Here is a tiny trained network, its code and every weight. The questions are about switching its units off for an input and a class, where a switched-off unit gives its printed mean instead of its output.

import numpy as np


def w(rows, s, z=0):
    codes = np.array(rows[::2]) - 128.0
    scale = np.full(codes.shape[1], s)
    scale[-1] = z or s
    return codes * scale


def norm(h):
    return h / np.sqrt((h * h).mean(-1, keepdims=True) + 1e-5)


def f(y):
    return y / 2 * (1 + np.tanh(0.7978845608 * (y + 0.044715 * y**3)))


def log_softmax(a):
    a = a - a.max(-1, keepdims=True)
    return a - np.log(np.exp(a).sum(-1, keepdims=True))


def net(x, mask):
    res = np.array(x, float).reshape(1, 7) / 4 @ E
    u = 0
    for l in range(2):
        y = f(norm(res) @ A[l][:, :-1].T + A[l][:, -1])
        res = res + np.where(mask[u : u + 5], y, B[l][:, -1]) @ B[l][:, :-1]
        u += 5
    return log_softmax(norm(res)[-1] @ U[:, :-1].T + U[:, -1])


A, B = {}, {}
E = w([
[167,108,253,172,47,80,157,117,197,183,60,96],'x0',
[170,193,86,189,108,217,145,142,144,30,81,113],'x1',
[123,144,211,124,105,123,209,153,113,146,219,161],'x2',
[171,71,61,91,187,86,34,150,158,23,131,128],'x3',
[194,28,117,157,192,223,170,118,140,141,93,78],'x4',
[222,136,158,50,146,180,45,84,81,56,132,176],'x5',
[35,146,211,76,168,155,147,9,101,126,25,87],'x6',
],0.0058)
A[0] = w([
[92,37,131,142,144,78,191,155,191,185,125,125,152],'L0N0',
[37,138,165,130,196,75,109,109,61,108,4,40,164],'L0N1',
[196,183,147,164,66,254,192,43,83,127,79,187,102],'L0N2',
[217,54,63,174,126,118,53,188,202,178,96,106,2],'L0N3',
[67,209,95,201,94,143,115,106,241,75,164,40,93],'L0N4',
],0.0052,0.002)
B[0] = w([
[138,159,129,95,71,174,98,165,72,131,138,130,223],'L0N0',
[132,134,182,111,91,140,64,143,108,130,119,98,253],'L0N1',
[90,134,156,107,116,162,166,166,124,178,167,118,255],'L0N2',
[111,110,144,167,202,171,148,153,137,129,6,117,230],'L0N3',
[184,82,110,182,118,97,138,164,114,71,83,89,190],'L0N4',
],0.012,0.0033)
A[1] = w([
[52,169,65,190,113,37,98,107,79,70,158,221,72],'L1N0',
[184,73,176,84,217,129,6,37,143,75,118,166,28],'L1N1',
[139,224,217,125,63,86,182,173,136,111,83,149,249],'L1N2',
[68,187,37,127,140,80,77,148,131,63,204,204,152],'L1N3',
[16,137,217,75,133,170,92,44,84,138,53,3,113],'L1N4',
],0.0057,0.0013)
B[1] = w([
[181,127,132,70,214,89,182,119,153,79,124,129,162],'L1N0',
[194,86,96,99,86,93,105,97,163,96,134,251,186],'L1N1',
[74,174,115,192,122,158,69,186,67,92,81,150,212],'L1N2',
[111,211,46,94,203,70,157,152,104,123,133,92,186],'L1N3',
[99,163,163,137,92,100,92,90,126,141,145,150,255],'L1N4',
],0.011,0.0068)
U = w([
[10,201,221,121,70,132,99,98,76,200,157,98,188],'0',
[161,173,2,44,214,9,180,141,105,92,184,144,151],'1',
[117,94,121,117,140,48,220,67,228,170,127,66,1],'2',
[194,55,121,149,113,179,205,122,108,132,226,111,58],'3',
[165,90,128,119,90,65,12,79,141,79,37,177,202],'4',
[147,90,69,225,194,145,181,201,140,110,27,63,199],'5',
],0.0086,0.0045)

Each question gives the input, the list of numbers given to net, and the class t.
The units are the neurons (one row each of A and B). Each row of codes is followed by its name. A weight is (code - 128) times the scale printed after its matrix; where a second scale follows, it is the last column's (A, B and U).
mask holds one flag per neuron, layer by layer. A switched-off neuron (its flag False) gives its mean, the last column of its row in B, instead of its output. The means were averaged over made-up inputs and are rounded, as every weight is.
A unit's drop is (log p(t) with every unit on - log p(t) with that unit switched off) / (log p(t) with every unit on - log p(t) with every unit switched off).
The circuit of an input: a set's keep is (log p(t) with only the set's units on - log p(t) with every unit switched off) / (log p(t) with every unit on - log p(t) with every unit switched off). Starting from all 10 units, units are removed one at a time, each time the one whose removal leaves the highest keep (on an exact tie, the one counted first), for as long as the keep stays at least 0.8.
circuit, biggest first: the units of the circuit, biggest drop first
k most important neurons: the k neurons with the biggest drops, biggest first
k most important neurons of layer l: the k neurons of layer l with the biggest drops, biggest first
drop of u: that unit's drop, to one decimal
input [-4,0,-2,5,-1,5,0], class 1: circuit, biggest first => (L1N3)
input [5,-3,0,3,-7,-3,-5], class 1: circuit, biggest first => (L0N1 L1N0)
input [5,3,-3,2,1,-1,0], class 5: 2 most important neurons of layer 0 => (L0N4 L0N3)
input [2,-7,-3,6,-6,4,-2], class 1: circuit, biggest first => (L1N3 L0N1)
input [-2,-2,-8,-3,8,1,1], class 4: 2 most important neurons => (L1N1 L1N4)
input [7,3,-2,4,-6,2,-8], class 5: 2 most important neurons => (L0N3 L1N4)
input [0,-5,3,-4,2,7,-3], class 3: 2 most important neurons of layer 0 => (L0N1 L0N0)
input [-2,-2,-6,-1,-8,-7,0], class 1: 2 most important neurons of layer 1 => (L1N0 L1N3)
input [-5,-4,-7,-2,4,-8,0], class 0: 2 most important neurons of layer 0 => (L0N1 L0N0)
input [1,2,3,4,-6,8,-5], class 1: drop of L1N3 => 0.2
input [-6,0,-6,-4,-6,4,0], class 1: drop of L1N4 => 0.0
input [-5,-7,-7,8,4,-4,-8], class 5: drop of L0N3 => 1.9
